Each row has a name. After each piece below comes the name of the row it's from, unless a question asks for something else. Each question is about the rows just above it.

(108): [ 98  83 147 138 113  98  27 207 131]
(45): [130 111  82 103 147 101 130 130  82]
(10): [144 143 134 128 124 132 144 138 138]
How many times does (45) hold [130]?	3
Which row holds [103 147 101 130 130]?	(45)
How many times does (108) hold [83]?	1
which: [130 130  82]	(45)
How many times does (45) hold [81]?	0

(43): [ 56 148  96 147  98 167  72 158 169 112  93 161 111 128 182 178 177  78
 116 140  92 122 152 121 100  98 194 146 161 140 149  81 119 161 134  57
  63 157 160  77 142  49 122 127 169  59 149 154 118  35 189 117 132 108
 130  68 221]
(83): [115 162  90 202 101  48 182 159  56 125  98 139 140  95 215 145 139 158
 126 211 113 139  59 139 155 104 129 190 119 136 129 201 129 125 109 139
 149 123 145 139 167 150 161 179 102 144 166 125  80  77  80 148 108 125
 139  86 125]
(51): [ 96 169 178 138  86 175  94 148 189 144  66 164 127 168 189 139 148  90
 112 171 101  82 137 124  97  95 176 163 159 122 168 106 147 125 111  34
  78 155 178  77 144  72 130 125 175  35 131 186 150  45 177 137 137 105
  54  82 225]
Times [139] occurs in (83):	7
which: [ 96 169 178 138  86 175  94 148 189 144  66 164 127 168 189 139 148  90
 112 171 101  82 137 124  97  95 176 163 159 122 168 106 147 125 111  34
  78 155 178  77 144  72 130 125 175  35 131 186 150  45 177 137 137 105
  54  82 225]	(51)
which: [ 56 148  96 147  98 167  72 158 169 112  93 161 111 128 182 178 177  78
 116 140  92 122 152 121 100  98 194 146 161 140 149  81 119 161 134  57
  63 157 160  77 142  49 122 127 169  59 149 154 118  35 189 117 132 108
 130  68 221]	(43)
Where do [125  80] appear?	(83)
The row with [ 56 125  98 139] is	(83)
How many times does (83) hold [129]?	3

(79): [153 119 102 159  77 106 149 130 122 118 128 118 132 104 118 183 176 127
 106 208 152 127  88 152  98 174 124 126 137 118 148 125 154 122  79 156
 155 117 160 121 122 145 135 108  95 136 126 153 149 165 137 145 107 127
 126 116 104  99 168 113 128 130 128 169]
(175): [128 130 118 126 138 101 155 113 138 116 141 124 111 122 132 109 111 116
 129 116 135 127 123 132 125 152 108 111 124 126 111 118 134 129 146 134
 116 122 134 114 131 112 137 139 119 134 113 120 107 155 118 124 135 110
 100 141 135 141 138 111 135 112 127 131]
(192): [124 134 135 115 130 129 112 125 136 131 114 130 121 134 110 129 109 120
 132 121 120 132 132 135 124 112 135 134 115 137 127 126 123 124 123 121
 137 141 125 125 144 130 124 134 130 126 124 122 125 116 112 138 138 151
 124 128 143 124 130 130 134 138 120 156]
(171): [134 139 110 128  99 112 128 122 113 138 119 128 130 128 122 155 124 128
 130 124 119 128 119 145 121 135 129 118 115 131 147 148 136 137 119 131
 146 117 126 129 113 135 120 116 119 101 127 126 116 139 120 122 120 137
 130 130 134 119  99 131 128 129 127 121]
(125): [137 120 135 134  85 121 148 135 134 129 127 120 141 111 121 170 152 141
 120 153 151 127 104 153 100 157 117 112 126  99 134 128 135 116 120 148
 121 135 149 134 136 128 142 111 116 120 130 134 127 124 144 138 135 123
 131 136 147 131  85 144 126 137 123  70]
(183): [129 148 131 119  98 128 153 118 130 111 129 101 120 117 119 126 150 116
 132 136 147 125 119 130 101 150 114 107 144 125 127 111 139 122 133 136
 125 118 154 123 133 126 138 123 115 130 107 137 117 114 142 129 113 122
 154 111 137 142  98 137 128 130 138 102]
(114): [125 125 110 123 149 144 137 106 127 132 120 160 127 142 123 123 119 118
 129 135 113 126 118 109 135 114 141 129 124 124 143 129 128 129 133 139
 122 127 122 141 118 121 127 139 136 122 121 111 124 124 112 103 117 136
 129 107 127 114 149 118 124 116 123 129]
(180): [149 111 119 150 108 133 143 128 110 122 125 122 132 135 126 142 137 120
 119 144 141 129 130 168 129 135 120 147 104 127 137 151 127 118 100 144
 119 128 137 132 121 130 110 130 122 117 130 133 125 112 149 143 118 109
 126 116 125 140 108 130 129 119 134 114]
(90): [120 133 123 138 126 123 128 122 133 102 133 133 106 130 123 138 124 114
 125 138 151 107 133 153 126 127 124 126 137 118 130 126 142 136 128 133
 144 122 143 120 127 117 128 120 128 134 146 143 127 108 141 146 136 128
 114 108 132 128 126 127 127 136 135 114]
(165): [109 142 142 121 146 140 113 126 137 136 126 127 139 137 152 107 119 141
 142 122 126 119 143 130 129 129 129 132 130 140 124 144 125 120 147 113
 123 131 132 139 131 113 117 131 137 142 113 114 117 113 110 116 135 137
 118 119 112 117 146 127 127 135 148 161]
(29): [153 119 102 159  77 106 149 130 122 118 128 118 132 104 118 183 176 127
 106 208 152 127  88 152  98 174  94 109 106 132 148 125 154 122  79 156
 155 117 160 121 122 145 135 108  95 136 126 153 149 165 137 145 107 108
 130 132 176 135  77 124 137 113 135  31]
(142): [131 121 136 116 151 141 117 106 138 131 128 135 145 126 130 111 138 125
 140 109 121 116 116 132 146 123 142 128 146 153 143 128 128 141 127 138
 117 106 113 126 118 126 135 151 131 116 130 117 145 130 115 143 127 126
 162 121 134 132 151 115 131 125 116 138]
[120 133 123 138 126 123 128 122 133 102 133 133 106 130 123 138 124 114
 125 138 151 107 133 153 126 127 124 126 137 118 130 126 142 136 128 133
 144 122 143 120 127 117 128 120 128 134 146 143 127 108 141 146 136 128
 114 108 132 128 126 127 127 136 135 114] is in which row?	(90)
Times [128] occurs in (142):	4
The row with [153 119 102 159  77 106 149 130 122 118 128 118 132 104 118 183 176 127
 106 208 152 127  88 152  98 174  94 109 106 132 148 125 154 122  79 156
 155 117 160 121 122 145 135 108  95 136 126 153 149 165 137 145 107 108
 130 132 176 135  77 124 137 113 135  31] is	(29)
which: [145 121 135 129 118 115 131 147 148 136 137]	(171)

(109): [135 132 135 142 161 133 131 143 132 132 141 133 142 149 132 132 132 144
 140 131 136 136 135 149 132 135]
(181): [134 136 146 136 139 138 131 132 134 139 141 136 131 131 130 137 132 142
 136 131 155 136 132 131 135 138]
(3): [135 144 132 162 140 133 136 130 134 133 144 136 134 150 131 135 132 131
 133 131 138 141 132 134 133 162]
(177): [132 135 132 133 140 140 142 138 132 131 139 131 149 136 135 143 131 132
 132 135 143 145 135 135 136 135]
(80): [136 141 132 138 158 138 130 132 149 133 130 148 134 131 131 133 143 141
 134 133 135 134 134 132 134 141]
(170): [140 137 131 132 146 132 131 132 139 132 140 146 135 146 132 146 132 132
 141 137 133 131 134 132 165 136]
(139): [135 132 142 132 137 140 131 136 132 140 131 135 131 131 140 131 133 131
 142 139 138 144 132 135 143 133]
(93): [132 135 132 133 140 140 142 138 132 131 139 131 149 144 136 137 132 135
 151 141 133 136 132 133 135 140]
(39): [138 134 140 130 134 206 137 134 135 131 133 140 137 131 143 134 145 135
 132 136 140 150 131 134 140 136]
How many times does (3) hold [130]?	1
which: [134 136 146 136 139 138 131 132 134 139 141 136 131 131 130 137 132 142
 136 131 155 136 132 131 135 138]	(181)
which: [142 132]	(139)
[132 135 132 133 140 140 142 138 132 131 139 131 149 144 136 137 132 135
 151 141 133 136 132 133 135 140] is in which row?	(93)
How many times does (170) hold [133]?	1

(84): [132 128  96 143  96]
(48): [ 68 138 173 140 101]
(105): [141 103 114 136 230]
(35): [ 69 124  78 110  48]
(7): [111 180 111 110 116]
(95): [152 127 100 126 116]
(62): [149 125  92 135  91]
which: [ 69 124  78]	(35)
Repeated in (7):	[111]
The value that (84) holds more than once:	[96]

(116): [131  32 134 117 122 117 109 105 164 153 126 102  92 125 153 102 107 136
 159 102 102 119 146 141 130 119 163]
(85): [ 73 106 135 126 145 141 130 160 129 167 125 142 153 120 167 127  93 102
 114 100 182 127 127  97 111 129  55]
(100): [124 129 146  94 104 101 125 157 122 168 117 146 145 146 157 113 124  95
 120 146 177  97 106 116 119 135  74]
(138): [120 133 124 122 142 119 134 191  88 150 115 139 145 135 194 101 115 121
  86 149 127 113 177  78 164 184  75]
(57): [139 173 123 152 165  85 116  85 125 120 124 112  85 177 145 123 107 139
 136 123 127 164 113 137 139 143 139]
Times [102] occurs in (116):	4
How many times does (57) hold [123]?	3
Times [146] occurs in (100):	4
How many times does (57) hold [85]?	3

(36): [ 91 135  78 135 163  91  92]
(16): [160  79 121 141 124 132 112]
(81): [125 124 125 125 125 125 125]
(128): [216 216 216 104 216 106 194]
Which value appears more than once in (128)?	[216]
Repeated in (81):	[125]
The row with [216 216 216 104 216 106 194] is	(128)
which: [163  91]	(36)
Times [78] occurs in (36):	1

(47): [197  55  69 189 197 197]
(30): [ 88  66  34  92 133 133]
(96): [ 69 145  69  69 108 197]
(32): [164  55 101 149  68 153]
The value that (47) holds more than once:	[197]
How many times does (96) hold [69]?	3
which: [101 149  68 153]	(32)
How many times does (47) hold [197]?	3
The value that (30) holds more than once:	[133]

(107): [146  51 189 146  51 106  51 118]
(132): [116 132  52  92 139 153 181  92]
(110): [158 119  96 159  96 133  96  96]
(131): [158 119 165 165  90 183 119 114]
Repeated in (110):	[96]
The value that (132) holds more than once:	[92]
which: [139 153]	(132)
Count of [51] in (107):	3
Which row holds [119  96]?	(110)
Times [159] occurs in (110):	1
How many times does (132) hold [132]?	1

(91): [142 103 130 176  98 112 119 116 119 141 131 131 135 122 126  98 120 137
 171 133]
(82): [110 144 160 157 138 118 152 129 126  87 128 125 161 150 110  94 120 155
 130 121]
(124): [165 122 167 105 157 102 157  99  84  78 214 163 118 150 127 102 171 111
  63  87]
(60): [123 141 188 156 151 105 166 104  90  44 178 140 168 159  99  66 141  99
 115  95]
(136): [126 129 124 133 112 132 124 135 124 133 108 127 128 124 135 118 121 141
 139 141]
(168): [110 144 160 157 138 118 152 129 126  80 128 125 161 150 110  94 120 109
 126 121]
(17): [156 147 108 156 122 152 123 151 166 147  97 100 140 122 156 156  97 128
 150 155]
Which row holds [102 171 111  63]?	(124)
Which value appears more than once in (82)?	[110]
which: [110 144 160 157 138 118 152 129 126  80 128 125 161 150 110  94 120 109
 126 121]	(168)
How many times does (17) hold [156]?	4

(67): [129 175 181 112 142]
(56): [ 75 144  53 171 176]
(63): [ 90 138 168 138  82]
(72): [198 135 134 138 149]
(44): [140 137 158  76  35]
(86): [137 140 173  62  79]
which: [137 140]	(86)
which: [135 134 138 149]	(72)

(149): [129 131  50 121 128 135  76 128 129]
(18): [163 169  95 161 128 186 109 128 108]
(88): [100 101  72  89 127 132  90 128 118]
(52): [140 140 100 138 128 136 138 140 197]
(9): [ 62  63 154  64 127  87 139 128  81]
(186): [106  99 139  91 128 165 138 128 160]
(66): [ 93  96 128  96 128 144 130 128  91]
(5): [161 127 186 109 128 108 119 128  94]
(99): [112 128 145 108 128 105 145 128 175]
Which value appears more than once in (186)?	[128]
How many times does (99) hold [129]?	0
The value that (18) holds more than once:	[128]
[121 128] is in which row?	(149)
Which row holds [161 128 186 109 128 108]?	(18)
How many times does (52) hold [140]?	3

(8): [125 147 167  89  96]
(58): [ 55 142 167  65  89]
(178): [ 45 131 167  65  92]
(14): [110 142 167  65  92]
(162): [119 142 167  77  92]
(68): [116 142 166  93 142]
(172): [ 71 142 167  65  87]
(20): [110 142  65  65  65]
Which value appears more than once in (68)?	[142]
which: [110 142  65]	(20)
The value that (20) holds more than once:	[65]

(98): [119  94 118  94 119 118]
(123): [119 120 124 119 130 119]
(94): [ 36 163 108  89 124 166]
Count of [118] in (98):	2
The value that (123) holds more than once:	[119]
How many times does (123) hold [130]?	1
Times [119] occurs in (123):	3

(113): [161 139 125 106 117]
(164): [107 107 107 107 126]
(151): [ 97  92 140 154 130]
(61): [139 128 106 163 139]
(160): [145  47 148 147 151]
(154): [ 97  97  97 138  97]
(150): [123  56 193 108 194]
Times [107] occurs in (164):	4
How many times does (154) hold [97]?	4
Times [139] occurs in (61):	2

(28): [111 113 113 111]
(101): [ 95  35  91 104]
(156): [182 187 100 140]
(77): [93 93 90 90]
(122): [131  97 131  67]
(31): [ 89  50 181  64]
(19): [112 161  56  90]
(112): [ 63 183  63 195]
Which value appears more than once in (112)?	[63]
Repeated in (122):	[131]
Where do [131  97 131  67] appear?	(122)
How many times does (122) hold [131]?	2
which: [112 161]	(19)
Count of [111] in (28):	2
How many times does (77) hold [90]?	2

(23): [133 121 124 120 145 135 132 121 127 103 135 129 164 136 133 139 132 135
 154 107 135 110 169 141 152 141 127 155 130 125  40 128]
(65): [155 135 134 131 133 151 129 135 185 190 118 124 150 151 110 123 107 104
  98 103 157 140 169  99 122 109 131 155  91  81  40 140]
(70): [141 142 110 179 147 183 134 131 159 108 127 160 144  81 106 122 100 120
 115 132 155 154 169 146 153 111 106 155  97  91  40 145]
(53): [122 126 135 107  86 134  97 124 170 108 115 214 119 141 116 122 134 149
 112 142  99 132 169  99 126 121 139 155  96 160  40 129]
which: [155 135 134 131 133 151 129 135 185 190 118 124 150 151 110 123 107 104
  98 103 157 140 169  99 122 109 131 155  91  81  40 140]	(65)
which: [133 121 124 120 145 135 132 121 127 103 135 129 164 136 133 139 132 135
 154 107 135 110 169 141 152 141 127 155 130 125  40 128]	(23)
[183 134 131 159 108 127 160 144  81] is in which row?	(70)

